Below are the code and all the weights of a small trained network. Each question names an input and a target symbol and asks about switching units off, where a switched-off unit gives its printed mean instead of its output.

import numpy as np


def w(rows, s, z=0):
    codes = np.array(rows[::2]) - 128.0
    scale = np.full(codes.shape[1], s)
    scale[-1] = z or s
    return codes * scale


def softmax(a):
    e = np.exp(a - a.max(-1, keepdims=True))
    return e / e.sum(-1, keepdims=True)


def log_softmax(a):
    a = a - a.max(-1, keepdims=True)
    return a - np.log(np.exp(a).sum(-1, keepdims=True))


def net(x, mask):
    ids = ['αδζθλσ'.index(c) for c in x.split()]
    T = len(ids)
    res = E[ids] + P[:T]
    u = 0
    for l in range(3):
        r = res
        for j in range(2):
            rows = slice(2 * j, 2 * j + 2)
            q, k, v = (r @ M[l][rows].T for M in (Q, K, V))
            z = softmax(np.where(np.tri(T) > 0, q @ k.T / 2**0.5, -1e9)) @ v
            o = O[l][rows]
            res = res + np.where(mask[u + j], z, o[:, -1]) @ o[:, :-1]
        u += 2
    return log_softmax(res[-1] @ U[:, :-1].T + U[:, -1])


Q, K, V, O = {}, {}, {}, {}
E = w([
[79,239,156,94],'α',
[189,68,168,95],'δ',
[60,184,153,183],'ζ',
[102,84,87,110],'θ',
[10,74,125,123],'λ',
[129,116,160,152],'σ',
],0.013)
P = w([
[160,75,176,134],'0',
[153,159,166,152],'1',
[104,135,98,100],'2',
[206,131,166,138],'3',
[153,122,101,112],'4',
[2,252,107,84],'5',
[90,81,125,73],'6',
[180,137,188,141],'7',
[106,167,127,98],'8',
],0.0068)
Q[0] = w([
[197,142,126,30],'0.h1',
[121,75,105,254],'0.h1',
[50,44,125,101],'0.h2',
[20,172,132,76],'0.h2',
],0.0084)
K[0] = w([
[83,136,57,99],'0.h1',
[180,178,125,160],'0.h1',
[158,81,141,66],'0.h2',
[10,127,108,66],'0.h2',
],0.012)
V[0] = w([
[240,45,19,12],'0.h1',
[103,82,97,72],'0.h1',
[116,255,201,122],'0.h2',
[137,68,177,60],'0.h2',
],0.0061)
O[0] = w([
[206,113,201,160,4],'0.h1',
[159,109,255,41,151],'0.h1',
[123,21,41,51,132],'0.h2',
[123,202,169,8,176],'0.h2',
],0.0066,0.0032)
Q[1] = w([
[254,250,47,110],'1.h1',
[100,141,195,133],'1.h1',
[149,99,147,156],'1.h2',
[203,198,27,91],'1.h2',
],0.0085)
K[1] = w([
[1,46,177,174],'1.h1',
[211,94,153,86],'1.h1',
[24,174,123,129],'1.h2',
[15,41,157,133],'1.h2',
],0.0085)
V[1] = w([
[104,131,166,126],'1.h1',
[148,100,119,95],'1.h1',
[243,254,26,23],'1.h2',
[136,109,237,191],'1.h2',
],0.0088)
O[1] = w([
[107,230,254,161,184],'1.h1',
[140,162,103,121,135],'1.h1',
[162,140,42,165,2],'1.h2',
[192,51,110,121,148],'1.h2',
],0.009,0.0034)
Q[2] = w([
[33,170,254,135],'2.h1',
[113,17,110,7],'2.h1',
[239,20,207,178],'2.h2',
[22,144,218,9],'2.h2',
],0.0074)
K[2] = w([
[49,110,254,72],'2.h1',
[218,214,236,88],'2.h1',
[217,144,158,160],'2.h2',
[252,182,121,131],'2.h2',
],0.0076)
V[2] = w([
[253,202,159,125],'2.h1',
[108,92,204,71],'2.h1',
[77,91,193,186],'2.h2',
[62,1,188,135],'2.h2',
],0.0066)
O[2] = w([
[150,66,104,19,66],'2.h1',
[137,51,200,216,254],'2.h1',
[172,137,31,180,167],'2.h2',
[255,163,81,206,185],'2.h2',
],0.008,0.0084)
U = w([
[79,164,188,69,172],'α',
[103,46,208,60,120],'δ',
[115,155,72,184,87],'ζ',
[141,105,134,119,225],'θ',
[36,1,183,176,3],'λ',
[117,95,139,139,228],'σ',
],0.0088,0.0037)

Each question gives the input, a string of symbols that net reads in full, and the target symbol t.
The units are the heads (2 rows each of Q, K, V and O). Each row of codes is followed by its name. A weight is (code - 128) times the scale printed after its matrix; where a second scale follows, it is the last column's (O and U).
mask holds one flag per head, layer by layer. A switched-off head (its flag False) gives its mean, the last column of its rows in O, instead of its output. The means were averaged over made-up inputs and are rounded, as every weight is.
A unit's drop is (log p(t) with every unit on - log p(t) with that unit switched off) / (log p(t) with every unit on - log p(t) with every unit switched off).
The circuit of an input: a set's keep is (log p(t) with only the set's units on - log p(t) with every unit switched off) / (log p(t) with every unit on - log p(t) with every unit switched off). Starting from all 6 units, units are removed one at a time, each time the one whose removal leaves the highest keep (on an exact tie, the one counted first), for as long as the keep stays at least 0.8.
units of the circuit, in order: the units of the circuit, biggest drop first
unit that matters most: the unit with the biggest drop
heads that matter: for each layer, one digit per head in row order, 1 if its drop is at least 0.15 and else 0, layers parted by /
drop of u: that unit's drop, to one decimal
input ζ α λ ζ λ λ λ σ, target ζ: heads that matter -> 10 / 00 / 10
input α σ ζ λ α θ θ λ λ, target α: units of the circuit, in order -> [1.h2; 2.h1; 2.h2; 0.h1]
input ζ θ λ, target ζ: units of the circuit, in order -> [2.h1; 0.h1; 2.h2; 0.h2]
input α ζ σ ζ σ λ θ ζ, target ζ: heads that matter -> 10 / 00 / 10
input α α ζ σ α σ θ θ σ, target α: units of the circuit, in order -> [2.h2; 1.h2; 2.h1]
input λ α ζ λ λ θ, target λ: units of the circuit, in order -> [1.h2; 2.h1; 0.h1]
input δ λ λ δ, target δ: units of the circuit, in order -> [2.h1; 1.h2; 0.h1]
input ζ ζ σ λ, target ζ: heads that matter -> 11 / 00 / 11
input λ ζ ζ ζ λ ζ, target λ: units of the circuit, in order -> [1.h2; 2.h1]
input δ ζ λ, target δ: heads that matter -> 11 / 01 / 10
input δ λ σ σ θ, target δ: units of the circuit, in order -> [2.h1; 0.h1; 1.h2]
input α λ σ α ζ α α θ δ, target α: units of the circuit, in order -> [1.h2; 2.h2; 2.h1; 0.h1]
input α α ζ δ λ λ δ, target α: unit that matters most -> 1.h2
input α α λ, target α: unit that matters most -> 2.h2
input λ α σ σ α ζ, target λ: heads that matter -> 00 / 01 / 11
input α α λ α σ, target α: drop of 0.h1 -> 0.3
input ζ α θ ζ σ, target ζ: drop of 0.h1 -> 0.6
input ζ α λ λ θ λ ζ, target ζ: drop of 2.h1 -> 0.8
